Here is a tiny trained network, its code and every weight. The questions are about switching its units off for an input and a target symbol, where a switched-off unit gives its printed mean instead of its output.

import numpy as np


def w(rows, s, z=0):
    codes = np.array(rows[::2]) - 128.0
    scale = np.full(codes.shape[1], s)
    scale[-1] = z or s
    return codes * scale


def f(y):
    return np.maximum(y, 0)


def softmax(a):
    e = np.exp(a - a.max(-1, keepdims=True))
    return e / e.sum(-1, keepdims=True)


def log_softmax(a):
    a = a - a.max(-1, keepdims=True)
    return a - np.log(np.exp(a).sum(-1, keepdims=True))


def net(x, mask):
    ids = ['αδεζθλπστφψω'.index(c) for c in x.split()]
    T = len(ids)
    res = E[ids] + P[:T]
    u = 0
    for l in range(2):
        q, k, v = (res @ M[l].T for M in (Q, K, V))
        z = softmax(np.where(np.tri(T) > 0, q @ k.T / 3**0.5, -1e9)) @ v
        res = res + np.where(mask[u], z, O[l][:, -1]) @ O[l][:, :-1]
        u += 1
        y = f(res @ A[l][:, :-1].T + A[l][:, -1])
        res = res + np.where(mask[u : u + 12], y, B[l][:, -1]) @ B[l][:, :-1]
        u += 12
    return log_softmax(res[-1] @ U[:, :-1].T + U[:, -1])


Q, K, V, O, A, B = {}, {}, {}, {}, {}, {}
E = w([
[99,81,234,83,129,30,182,143],'α',
[57,227,109,111,150,169,65,108],'δ',
[95,100,105,178,170,170,118,30],'ε',
[187,220,95,152,254,62,141,213],'ζ',
[157,107,213,93,106,159,170,111],'θ',
[89,215,46,149,161,76,136,146],'λ',
[215,191,125,100,112,147,131,160],'π',
[141,155,183,131,215,218,90,102],'σ',
[107,50,181,137,81,182,17,122],'τ',
[225,84,131,94,95,64,127,187],'φ',
[148,90,57,147,90,43,142,148],'ψ',
[40,104,129,138,139,60,174,102],'ω',
],0.0064)
P = w([
[139,134,133,166,81,153,183,164],'0',
[144,141,162,162,149,131,147,141],'1',
[119,118,96,87,92,150,160,138],'2',
[155,121,157,113,206,97,61,90],'3',
[147,138,153,174,117,124,128,136],'4',
[105,112,97,76,131,157,177,154],'5',
[157,132,167,119,196,90,48,79],'6',
[144,144,160,179,100,115,113,122],'7',
[95,101,96,62,160,166,181,174],'8',
[153,136,171,119,181,80,24,65],'9',
[143,155,168,185,82,105,100,112],'10',
[84,92,95,42,191,177,184,196],'11',
[161,154,184,119,176,73,2,59],'12',
[144,165,178,195,61,96,86,100],'13',
],0.0073)
Q[0] = w([
[162,201,218,72,137,245,157,38],'0.h0',
[23,47,163,135,131,58,174,37],'0.h0',
[251,80,236,67,98,91,187,176],'0.h0',
],0.029)
K[0] = w([
[143,146,202,103,124,253,117,90],'0.h0',
[60,21,157,161,117,107,150,87],'0.h0',
[218,94,210,64,95,96,158,160],'0.h0',
],0.038)
V[0] = w([
[153,155,39,52,215,118,255,112],'0.h0',
[139,136,133,140,126,111,134,116],'0.h0',
[99,108,147,137,107,145,83,141],'0.h0',
],0.0085)
O[0] = w([
[179,118,156,3,62,110,103,30,2],'0.h0',
[120,125,129,133,108,151,141,121,194],'0.h0',
[118,140,108,171,158,105,119,166,26],'0.h0',
],0.005,0.0004)
A[0] = w([
[62,159,97,104,75,126,203,150,98],'0.n0',
[110,120,126,142,118,201,114,116,158],'0.n1',
[133,144,165,161,148,122,135,114,154],'0.n2',
[136,149,80,165,171,128,254,161,85],'0.n3',
[139,126,146,122,134,115,108,97,75],'0.n4',
[133,71,116,132,92,171,138,122,72],'0.n5',
[113,116,63,118,95,159,194,169,132],'0.n6',
[146,128,160,129,175,109,113,130,98],'0.n7',
[98,106,123,92,46,134,84,96,3],'0.n8',
[101,174,147,152,174,167,187,122,12],'0.n9',
[127,100,87,146,121,182,129,87,101],'0.n10',
[135,165,74,107,94,119,172,165,59],'0.n11',
],0.017,0.0042)
B[0] = w([
[43,136,128,82,52,58,106,183,189],'0.n0',
[154,170,147,67,116,75,172,146,219],'0.n1',
[137,106,96,127,101,70,148,84,254],'0.n2',
[149,123,72,230,248,75,216,117,174],'0.n3',
[113,121,131,160,131,168,92,155,167],'0.n4',
[176,96,138,96,90,116,145,123,155],'0.n5',
[134,57,46,109,53,179,59,151,213],'0.n6',
[123,103,56,129,107,132,67,163,217],'0.n7',
[167,118,152,89,189,1,181,25,146],'0.n8',
[65,162,218,139,45,246,144,149,144],'0.n9',
[160,191,131,98,106,199,92,178,157],'0.n10',
[115,194,113,63,113,155,144,65,179],'0.n11',
],0.017,0.0031)
Q[1] = w([
[38,89,146,146,213,180,12,151],'1.h0',
[93,105,131,71,135,114,2,78],'1.h0',
[151,145,80,120,43,128,235,172],'1.h0',
],0.031)
K[1] = w([
[103,121,97,4,120,170,252,202],'1.h0',
[103,71,134,54,239,185,74,148],'1.h0',
[166,193,157,205,66,138,77,112],'1.h0',
],0.023)
V[1] = w([
[150,146,215,119,172,72,111,251],'1.h0',
[45,250,101,89,179,125,115,125],'1.h0',
[36,79,148,107,111,61,127,154],'1.h0',
],0.018)
O[1] = w([
[179,20,158,122,107,59,109,254,2],'1.h0',
[53,221,129,90,144,54,127,224,110],'1.h0',
[140,104,47,103,93,120,244,141,192],'1.h0',
],0.0098,0.006)
A[1] = w([
[114,144,103,226,196,137,77,108,126],'1.n0',
[120,121,188,10,157,139,132,99,22],'1.n1',
[132,139,83,126,243,87,104,137,138],'1.n2',
[129,125,151,115,116,96,132,188,31],'1.n3',
[91,195,131,187,179,135,120,147,33],'1.n4',
[57,100,136,128,60,247,111,191,107],'1.n5',
[103,118,133,83,126,122,70,178,57],'1.n6',
[83,100,210,182,213,148,234,125,2],'1.n7',
[143,161,215,203,132,142,179,102,122],'1.n8',
[166,72,95,194,200,142,115,116,5],'1.n9',
[167,176,162,194,183,80,107,133,69],'1.n10',
[181,102,135,217,161,148,63,126,95],'1.n11',
],0.015,0.0034)
B[1] = w([
[184,201,221,67,157,104,186,178,244],'1.n0',
[160,66,117,62,85,61,137,118,194],'1.n1',
[56,75,74,88,144,156,114,116,199],'1.n2',
[143,146,165,65,118,109,71,59,172],'1.n3',
[159,130,115,222,47,118,59,122,255],'1.n4',
[60,206,91,102,185,126,94,163,187],'1.n5',
[177,118,155,198,172,197,163,148,198],'1.n6',
[135,149,109,109,135,221,140,4,139],'1.n7',
[116,54,180,122,171,177,115,202,185],'1.n8',
[232,166,42,140,163,120,101,175,204],'1.n9',
[109,119,66,160,80,181,236,134,182],'1.n10',
[17,97,205,178,141,56,120,89,216],'1.n11',
],0.018,0.0098)
U = w([
[172,59,194,60,53,86,125,128,208],'α',
[59,156,112,40,193,161,60,203,248],'δ',
[31,126,233,141,125,97,201,120,198],'ε',
[140,104,149,170,70,176,128,246,48],'ζ',
[195,128,88,152,145,162,135,134,20],'θ',
[62,116,108,157,84,132,101,118,55],'λ',
[138,202,179,143,96,135,55,74,89],'π',
[131,81,170,162,171,243,76,52,170],'σ',
[111,103,140,180,159,66,95,141,96],'τ',
[163,173,172,110,202,119,166,136,29],'φ',
[93,159,135,131,169,140,178,2,105],'ψ',
[98,159,106,129,137,67,227,201,2],'ω',
],0.0038,0.0055)

Each question gives the input, a string of symbols that net reads in full, and the target symbol t.
The units are the heads (3 rows each of Q, K, V and O) and the neurons (one row each of A and B). Each row of codes is followed by its name. A weight is (code - 128) times the scale printed after its matrix; where a second scale follows, it is the last column's (O, A, B and U).
mask holds one flag per unit, layer by layer, with each layer's heads first. A switched-off unit (its flag False) gives its mean, the last column of its rows in O or B, instead of its output. The means were averaged over made-up inputs and are rounded, as every weight is.
A unit's drop is (log p(t) with every unit on - log p(t) with that unit switched off) / (log p(t) with every unit on - log p(t) with every unit switched off).
The circuit of an input: a set's keep is (log p(t) with only the set's units on - log p(t) with every unit switched off) / (log p(t) with every unit on - log p(t) with every unit switched off). Starting from the 12 units with the biggest drops (on a tie, the unit counted first), units are removed one at a time, each time the one whose removal leaves the highest keep (on an exact tie, the one counted first), for as long as the keep stays at least 0.8.
circuit, biggest first: the units of the circuit, biggest drop first
most important unit: the unit with the biggest drop
k most important neurons: the k neurons with the biggest drops, biggest first
top k neurons in layer l: the k neurons of layer l with the biggest drops, biggest first
input π τ α ψ θ π φ π π θ, target π: 3 most important neurons => 1.n4; 0.n11; 0.n6
input π σ θ φ τ π α θ τ π, target τ: top neuron in layer 0 => 0.n5
input τ θ θ φ τ π λ ε σ ω π φ, target δ: circuit, biggest first => 0.n6; 1.n5
input π τ τ λ φ, target τ: top 2 neurons in layer 0 => 0.n1; 0.n0
input θ π π τ λ ω τ π, target α: 4 most important neurons => 0.n6; 0.n1; 0.n3; 1.n5
input δ τ π π θ θ π π τ ζ σ, target δ: circuit, biggest first => 0.n9; 0.h0; 1.n5
input ω φ τ, target α: 2 most important neurons => 0.n1; 0.n8
input θ δ σ τ ε π ε, target π: top 2 neurons in layer 0 => 0.n6; 0.n11
input ω ζ π, target α: circuit, biggest first => 0.h0; 0.n8; 1.n1; 0.n11
input π π θ ε ε τ ω θ τ π θ λ δ, target λ: 2 most important neurons => 0.n0; 0.n11
input π π π π π λ σ τ τ π ε ζ, target α: circuit, biggest first => 0.h0; 1.n1
input α φ φ τ ε π λ α τ θ τ, target σ: circuit, biggest first => 0.n0; 1.h0
input ε τ ε τ, target ε: top 4 neurons in layer 0 => 0.n10; 0.n5; 0.n11; 0.n6
input θ δ θ, target δ: circuit, biggest first => 1.n5; 0.n6
input α τ π φ, target π: 3 most important neurons => 1.n4; 0.n11; 0.n1
input ε τ π τ π π ε π λ, target α: circuit, biggest first => 0.h0; 1.n1; 0.n11
input τ π ψ, target α: 4 most important neurons => 0.n8; 1.n1; 0.n11; 0.n7
input θ π ω ψ λ π φ, target π: 3 most important neurons => 1.n4; 0.n11; 0.n6
input δ ψ π π θ ε τ, target ε: 4 most important neurons => 0.n10; 0.n5; 1.n11; 0.n11
input π α π π θ π π, target π: 3 most important neurons => 1.n4; 0.n11; 0.n6
input α φ π π δ, target π: 4 most important neurons => 0.n9; 1.n3; 0.n6; 1.n4
input τ θ τ ε π θ θ ψ π ε ε ω, target α: most important unit => 0.h0
input σ π π π ε, target ζ: most important unit => 0.n10
input θ π σ π θ δ θ π τ λ θ φ, target α: circuit, biggest first => 0.h0; 1.n1
input ζ τ π σ τ τ λ, target τ: 4 most important neurons => 1.n11; 1.n9; 0.n1; 0.n0
input τ θ π θ τ ζ θ θ ψ π φ π φ π, target τ: top 4 neurons in layer 0 => 0.n0; 0.n11; 0.n1; 0.n9
